Below are the code and all the weights of a small trained network. Each question names an input and a target symbol and asks about switching units off, where a switched-off unit gives its printed mean instead of its output.

import numpy as np


def w(rows, s, z=0):
    codes = np.array(rows[::2]) - 128.0
    scale = np.full(codes.shape[1], s)
    scale[-1] = z or s
    return codes * scale


def f(y):
    return np.maximum(y, 0)


def softmax(a):
    e = np.exp(a - a.max(-1, keepdims=True))
    return e / e.sum(-1, keepdims=True)


def log_softmax(a):
    a = a - a.max(-1, keepdims=True)
    return a - np.log(np.exp(a).sum(-1, keepdims=True))


def net(x, mask):
    ids = ['ΞΩαεηθλμπτφ'.index(c) for c in x.split()]
    T = len(ids)
    res = E[ids] + P[:T]
    u = 0
    for l in range(3):
        r = res
        for j in range(2):
            rows = slice(2 * j, 2 * j + 2)
            q, k, v = (r @ M[l][rows].T for M in (Q, K, V))
            z = softmax(np.where(np.tri(T) > 0, q @ k.T / 2**0.5, -1e9)) @ v
            o = O[l][rows]
            res = res + np.where(mask[u + j], z, o[:, -1]) @ o[:, :-1]
        u += 2
        y = f(res @ A[l][:, :-1].T + A[l][:, -1])
        res = res + np.where(mask[u : u + 8], y, B[l][:, -1]) @ B[l][:, :-1]
        u += 8
    return log_softmax(res[-1] @ U[:, :-1].T + U[:, -1])


Q, K, V, O, A, B = {}, {}, {}, {}, {}, {}
E = w([
[73,58,153],'Ξ',
[165,80,88],'Ω',
[123,139,110],'α',
[155,158,117],'ε',
[190,101,96],'η',
[98,248,69],'θ',
[195,106,91],'λ',
[153,156,149],'μ',
[127,124,200],'π',
[235,143,111],'τ',
[137,154,152],'φ',
],0.016)
P = w([
[78,109,63],'0',
[153,154,222],'1',
[89,88,50],'2',
[178,156,238],'3',
[92,86,51],'4',
[174,159,254],'5',
[86,92,51],'6',
[180,144,240],'7',
[91,95,51],'8',
[191,155,251],'9',
],0.0072)
Q[0] = w([
[161,25,212],'0.h1',
[120,72,2],'0.h1',
[191,242,6],'0.h2',
[105,108,71],'0.h2',
],0.0038)
K[0] = w([
[149,137,191],'0.h1',
[88,73,33],'0.h1',
[183,2,75],'0.h2',
[45,159,245],'0.h2',
],0.0058)
V[0] = w([
[49,27,92],'0.h1',
[171,3,170],'0.h1',
[132,172,175],'0.h2',
[78,175,71],'0.h2',
],0.0068)
O[0] = w([
[142,145,126,2],'0.h1',
[57,187,83,123],'0.h1',
[99,215,100,59],'0.h2',
[1,155,115,98],'0.h2',
],0.0067,0.0003)
A[0] = w([
[131,162,8,193],'0.n1',
[130,132,104,113],'0.n2',
[108,197,149,126],'0.n3',
[94,85,121,254],'0.n4',
[221,190,24,86],'0.n5',
[81,61,91,58],'0.n6',
[170,156,128,159],'0.n7',
[141,142,170,153],'0.n8',
],0.016,0.0032)
B[0] = w([
[217,241,190,233],'0.n1',
[197,128,155,143],'0.n2',
[140,183,245,184],'0.n3',
[79,89,52,197],'0.n4',
[67,156,217,255],'0.n5',
[108,248,119,179],'0.n6',
[3,51,157,189],'0.n7',
[179,29,76,181],'0.n8',
],0.0054,0.0071)
Q[1] = w([
[106,80,255],'1.h1',
[229,179,149],'1.h1',
[233,149,68],'1.h2',
[73,132,58],'1.h2',
],0.0077)
K[1] = w([
[99,111,122],'1.h1',
[115,199,174],'1.h1',
[192,62,44],'1.h2',
[6,141,94],'1.h2',
],0.011)
V[1] = w([
[71,174,30],'1.h1',
[93,58,102],'1.h1',
[222,121,158],'1.h2',
[141,165,254],'1.h2',
],0.0059)
O[1] = w([
[69,201,128,111],'1.h1',
[50,145,125,68],'1.h1',
[49,114,149,140],'1.h2',
[1,155,62,254],'1.h2',
],0.0044,0.0064)
A[1] = w([
[111,186,149,175],'1.n1',
[1,93,162,174],'1.n2',
[88,158,24,153],'1.n3',
[135,121,65,100],'1.n4',
[60,72,160,57],'1.n5',
[134,132,221,242],'1.n6',
[94,71,227,2],'1.n7',
[174,29,98,123],'1.n8',
],0.008,0.0042)
B[1] = w([
[166,91,198,211],'1.n1',
[119,45,97,229],'1.n2',
[233,180,98,163],'1.n3',
[136,107,90,133],'1.n4',
[167,193,92,156],'1.n5',
[102,50,114,254],'1.n6',
[153,217,49,154],'1.n7',
[1,136,226,138],'1.n8',
],0.0088,0.0073)
Q[2] = w([
[78,174,202],'2.h1',
[157,246,82],'2.h1',
[114,193,122],'2.h2',
[151,74,139],'2.h2',
],0.011)
K[2] = w([
[197,105,135],'2.h1',
[211,169,213],'2.h1',
[145,45,55],'2.h2',
[2,92,190],'2.h2',
],0.0081)
V[2] = w([
[71,152,39],'2.h1',
[166,93,2],'2.h1',
[86,185,190],'2.h2',
[106,124,170],'2.h2',
],0.0095)
O[2] = w([
[202,80,112,173],'2.h1',
[121,111,122,193],'2.h1',
[138,173,250,247],'2.h2',
[115,140,124,253],'2.h2',
],0.012,0.0021)
A[2] = w([
[148,189,93,101],'2.n1',
[181,199,119,42],'2.n2',
[172,194,115,54],'2.n3',
[220,117,73,126],'2.n4',
[131,105,33,95],'2.n5',
[205,254,113,3],'2.n6',
[113,7,73,153],'2.n7',
[202,209,70,58],'2.n8',
],0.0098,0.0065)
B[2] = w([
[158,68,141,143],'2.n1',
[52,89,64,143],'2.n2',
[73,88,87,142],'2.n3',
[1,174,133,156],'2.n4',
[102,179,208,169],'2.n5',
[68,98,48,160],'2.n6',
[220,138,85,254],'2.n7',
[117,25,171,141],'2.n8',
],0.009,0.0085)
U = w([
[229,1,53,139],'Ξ',
[70,18,53,32],'Ω',
[184,173,89,158],'α',
[69,126,73,94],'ε',
[72,26,48,74],'η',
[127,58,202,57],'θ',
[178,164,90,125],'λ',
[179,157,97,133],'μ',
[152,129,70,211],'π',
[181,207,8,252],'τ',
[131,98,85,181],'φ',
],0.0081,0.003)

Each question gives the input, a string of symbols that net reads in full, and the target symbol t.
The units are the heads (2 rows each of Q, K, V and O) and the neurons (one row each of A and B). Each row of codes is followed by its name. A weight is (code - 128) times the scale printed after its matrix; where a second scale follows, it is the last column's (O, A, B and U).
mask holds one flag per unit, layer by layer, with each layer's heads first. A switched-off unit (its flag False) gives its mean, the last column of its rows in O or B, instead of its output. The means were averaged over made-up inputs and are rounded, as every weight is.
A unit's drop is (log p(t) with every unit on - log p(t) with that unit switched off) / (log p(t) with every unit on - log p(t) with every unit switched off).
The circuit of an input: a set's keep is (log p(t) with only the set's units on - log p(t) with every unit switched off) / (log p(t) with every unit on - log p(t) with every unit switched off). Starting from the 12 units with the biggest drops (on a tie, the unit counted first), units are removed one at a time, each time the one whose removal leaves the highest keep (on an exact tie, the one counted first), for as long as the keep stays at least 0.8.
units of the circuit, in order: the units of the circuit, biggest drop first
top k neurons: the k neurons with the biggest drops, biggest first
top k neurons in layer l: the k neurons of layer l with the biggest drops, biggest first
heads that matter: for each layer, one digit per head in row order, 1 if its drop is at least 0.15 and else 0, layers parted by /
input α π θ α λ Ω, target θ: units of the circuit, in order => 2.h2, 0.n5, 0.n1, 0.n3
input Ξ Ξ ε τ λ μ τ μ η μ, target Ξ: heads that matter => 01 / 10 / 10
input Ω ε θ Ξ θ α λ λ, target θ: top 2 neurons => 0.n5, 0.n8
input τ Ξ Ω Ξ Ξ φ φ τ Ξ θ, target θ: heads that matter => 00 / 00 / 00
input φ α θ, target ε: heads that matter => 01 / 00 / 10
input α Ξ τ φ, target Ξ: top 3 neurons => 0.n1, 1.n1, 1.n6
input η Ξ θ α μ Ξ Ξ Ξ, target Ξ: heads that matter => 00 / 00 / 10
input φ θ α Ξ Ξ π φ α π, target Ξ: units of the circuit, in order => 2.h1, 2.n7, 1.n2, 0.n1
input η φ θ φ, target θ: top 4 neurons => 0.n5, 2.n7, 0.n1, 1.n2
input Ξ Ξ θ Ξ θ λ λ μ, target θ: heads that matter => 00 / 01 / 01
input λ Ξ ε ε, target Ξ: top 2 neurons => 0.n1, 1.n1
input Ξ Ξ Ξ α τ Ξ τ π, target Ξ: top 2 neurons => 0.n1, 1.n2
input φ θ ε φ μ τ η η, target θ: top neuron => 0.n3
input ε θ Ξ τ Ξ θ, target θ: units of the circuit, in order => 1.n1, 0.n3, 2.n7
input μ π μ Ξ θ, target ε: units of the circuit, in order => 2.h1, 0.n5, 2.n7
input Ω η η λ θ λ, target θ: units of the circuit, in order => 2.h2, 0.n1, 0.n5, 0.n3
input μ τ φ θ φ Ξ α Ξ Ξ, target τ: top 2 neurons => 1.n2, 2.n7
input π θ θ φ θ μ, target θ: units of the circuit, in order => 2.h2, 2.n7, 0.n3
input μ φ α Ξ Ξ τ, target Ξ: top 3 neurons in layer 0 => 0.n1, 0.n7, 0.n4
input θ φ η Ξ τ φ π π α φ, target Ξ: heads that matter => 10 / 00 / 10
input Ω λ ε Ξ ε μ ε Ω τ, target θ: top 2 neurons => 0.n5, 0.n1
input η θ α α Ξ φ η τ, target Ξ: top 2 neurons => 0.n1, 0.n7
input Ξ η φ φ θ α, target θ: heads that matter => 00 / 01 / 01
input μ λ θ α, target θ: top 2 neurons in layer 0 => 0.n5, 0.n1
input τ θ Ξ λ Ξ θ Ξ τ θ Ξ, target Ξ: top neuron in layer 1 => 1.n2
